Here is a tiny trained network, its code and every weight. The questions are about switching its units off for an input and a target symbol, where a switched-off unit gives its printed mean instead of its output.

import numpy as np


def w(rows, s, z=0):
    codes = np.array(rows[::2]) - 128.0
    scale = np.full(codes.shape[1], s)
    scale[-1] = z or s
    return codes * scale


def norm(h):
    return h / np.sqrt((h * h).mean(-1, keepdims=True) + 1e-5)


def f(y):
    return y / 2 * (1 + np.tanh(0.7978845608 * (y + 0.044715 * y**3)))


def softmax(a):
    e = np.exp(a - a.max(-1, keepdims=True))
    return e / e.sum(-1, keepdims=True)


def log_softmax(a):
    a = a - a.max(-1, keepdims=True)
    return a - np.log(np.exp(a).sum(-1, keepdims=True))


def net(x, mask):
    ids = ['γδεηθλξτ'.index(c) for c in x.split()]
    T = len(ids)
    res = E[ids] + P[:T]
    u = 0
    for l in range(3):
        r = norm(res)
        for j in range(2):
            rows = slice(2 * j, 2 * j + 2)
            q, k, v = (r @ M[l][rows].T for M in (Q, K, V))
            z = softmax(np.where(np.tri(T) > 0, q @ k.T / 2**0.5, -1e9)) @ v
            o = O[l][rows]
            res = res + np.where(mask[u + j], z, o[:, -1]) @ o[:, :-1]
        u += 2
        y = f(norm(res) @ A[l][:, :-1].T + A[l][:, -1])
        res = res + np.where(mask[u : u + 4], y, B[l][:, -1]) @ B[l][:, :-1]
        u += 4
    return log_softmax(norm(res)[-1] @ U[:, :-1].T + U[:, -1])


Q, K, V, O, A, B = {}, {}, {}, {}, {}, {}
E = w([
[102,90,174],'γ',
[175,132,9],'δ',
[138,121,152],'ε',
[118,146,149],'η',
[88,138,166],'θ',
[35,140,78],'λ',
[140,180,149],'ξ',
[75,128,152],'τ',
],0.013)
P = w([
[133,74,119],'0',
[192,159,102],'1',
[121,237,182],'2',
[123,96,112],'3',
[184,165,98],'4',
[99,255,130],'5',
[119,94,110],'6',
],0.0094)
Q[0] = w([
[77,157,183],'0.h1',
[15,137,255],'0.h1',
[103,109,187],'0.h2',
[129,147,140],'0.h2',
],0.0082)
K[0] = w([
[73,160,140],'0.h1',
[2,144,162],'0.h1',
[115,120,123],'0.h2',
[127,101,156],'0.h2',
],0.0096)
V[0] = w([
[120,143,120],'0.h1',
[239,196,246],'0.h1',
[162,142,105],'0.h2',
[234,89,126],'0.h2',
],0.0013)
O[0] = w([
[154,166,117,147],'0.h1',
[76,254,51,3],'0.h1',
[75,182,29,100],'0.h2',
[58,240,12,8],'0.h2',
],0.00097,0.00045)
A[0] = w([
[155,74,81,201],'0.n1',
[97,144,209,65],'0.n2',
[200,128,10,6],'0.n3',
[159,182,191,142],'0.n4',
],0.012,0.0017)
B[0] = w([
[12,117,51,171],'0.n1',
[150,149,238,234],'0.n2',
[84,255,97,235],'0.n3',
[33,117,48,254],'0.n4',
],0.0097,0.0028)
Q[1] = w([
[123,108,125],'1.h1',
[133,76,87],'1.h1',
[200,147,98],'1.h2',
[7,150,188],'1.h2',
],0.017)
K[1] = w([
[140,172,158],'1.h1',
[176,166,175],'1.h1',
[167,128,225],'1.h2',
[43,203,6],'1.h2',
],0.012)
V[1] = w([
[58,53,8],'1.h1',
[153,120,156],'1.h1',
[230,100,253],'1.h2',
[220,77,93],'1.h2',
],0.0039)
O[1] = w([
[202,151,208,186],'1.h1',
[98,93,108,107],'1.h1',
[2,8,123,2],'1.h2',
[42,114,123,73],'1.h2',
],0.0045,0.0061)
A[1] = w([
[182,5,117,184],'1.n1',
[106,63,163,99],'1.n2',
[110,135,84,7],'1.n3',
[80,149,219,141],'1.n4',
],0.014,0.0012)
B[1] = w([
[253,33,36,165],'1.n1',
[115,113,252,145],'1.n2',
[163,128,182,168],'1.n3',
[144,212,58,254],'1.n4',
],0.012,0.0047)
Q[2] = w([
[42,63,106],'2.h1',
[115,187,77],'2.h1',
[104,138,249],'2.h2',
[201,89,120],'2.h2',
],0.018)
K[2] = w([
[66,28,184],'2.h1',
[56,172,102],'2.h1',
[160,248,11],'2.h2',
[162,28,154],'2.h2',
],0.016)
V[2] = w([
[24,98,65],'2.h1',
[135,148,12],'2.h1',
[214,75,71],'2.h2',
[149,125,249],'2.h2',
],0.011)
O[2] = w([
[196,84,250,130],'2.h1',
[199,1,130,254],'2.h1',
[245,252,115,60],'2.h2',
[113,87,227,97],'2.h2',
],0.007,0.0067)
A[2] = w([
[32,223,128,69],'2.n1',
[255,242,204,5],'2.n2',
[211,159,65,130],'2.n3',
[220,7,148,47],'2.n4',
],0.0066,0.0031)
B[2] = w([
[104,249,96,192],'2.n1',
[1,107,219,211],'2.n2',
[117,103,209,255],'2.n3',
[51,234,128,155],'2.n4',
],0.0087,0.0031)
U = w([
[131,240,134,198],'γ',
[113,186,22,140],'δ',
[226,142,241,49],'ε',
[243,67,80,218],'η',
[83,129,221,42],'θ',
[44,8,177,211],'λ',
[54,30,8,114],'ξ',
[67,157,214,6],'τ',
],0.012,0.0026)

Each question gives the input, a string of symbols that net reads in full, and the target symbol t.
The units are the heads (2 rows each of Q, K, V and O) and the neurons (one row each of A and B). Each row of codes is followed by its name. A weight is (code - 128) times the scale printed after its matrix; where a second scale follows, it is the last column's (O, A, B and U).
mask holds one flag per unit, layer by layer, with each layer's heads first. A switched-off unit (its flag False) gives its mean, the last column of its rows in O or B, instead of its output. The means were averaged over made-up inputs and are rounded, as every weight is.
A unit's drop is (log p(t) with every unit on - log p(t) with that unit switched off) / (log p(t) with every unit on - log p(t) with every unit switched off).
The circuit of an input: a set's keep is (log p(t) with only the set's units on - log p(t) with every unit switched off) / (log p(t) with every unit on - log p(t) with every unit switched off). Starting from the 12 units with the biggest drops (on a tie, the unit counted first), units are removed one at a time, each time the one whose removal leaves the highest keep (on an exact tie, the one counted first), for as long as the keep stays at least 0.8.
units of the circuit, in order: the units of the circuit, biggest drop first
k most important neurons: the k neurons with the biggest drops, biggest first
top k neurons in layer l: the k neurons of layer l with the biggest drops, biggest first
heads that matter: for each layer, one digit per head in row order, 1 if its drop is at least 0.15 and else 0, layers parted by /
input δ θ ε λ ξ λ ξ, target ξ: heads that matter	00 / 00 / 01
input δ γ λ η τ, target η: top 2 neurons in layer 0	(0.n3, 0.n4)
input λ δ θ ξ, target ξ: top 2 neurons in layer 0	(0.n4, 0.n1)
input ε λ δ τ λ ε, target δ: 2 most important neurons	(1.n1, 0.n4)
input γ ξ δ λ τ, target ε: heads that matter	00 / 01 / 11
input δ ε θ τ ξ, target η: units of the circuit, in order	(2.h1, 0.n2, 1.n4, 2.n1)
input ξ ξ θ η ξ, target δ: top neuron in layer 2	(2.n2)
input ξ θ λ δ η θ, target δ: heads that matter	00 / 00 / 01
input γ θ λ λ, target λ: heads that matter	00 / 00 / 11
input θ δ δ η τ, target λ: heads that matter	00 / 01 / 01
input ε λ λ γ δ, target γ: 2 most important neurons	(0.n3, 1.n1)
input τ ξ λ τ, target γ: units of the circuit, in order	(1.n4, 0.n4)
input λ τ θ δ γ, target ξ: units of the circuit, in order	(2.h2, 1.n1, 0.n4)
input θ δ λ δ γ, target λ: units of the circuit, in order	(1.h2, 0.n4, 2.h2)
input δ γ ε λ, target λ: units of the circuit, in order	(2.h1)
input ε ε λ ε ε γ γ, target ε: units of the circuit, in order	(0.n3, 1.n2, 1.n1, 2.h2)
input ξ ε ε η γ, target δ: heads that matter	00 / 00 / 10
input λ ε λ γ τ, target ξ: top 2 neurons in layer 1	(1.n4, 1.n1)
input ε γ λ ε λ, target γ: units of the circuit, in order	(2.h2, 1.n2, 1.h2)
input λ ε λ θ γ θ, target δ: 2 most important neurons	(1.n4, 0.n4)
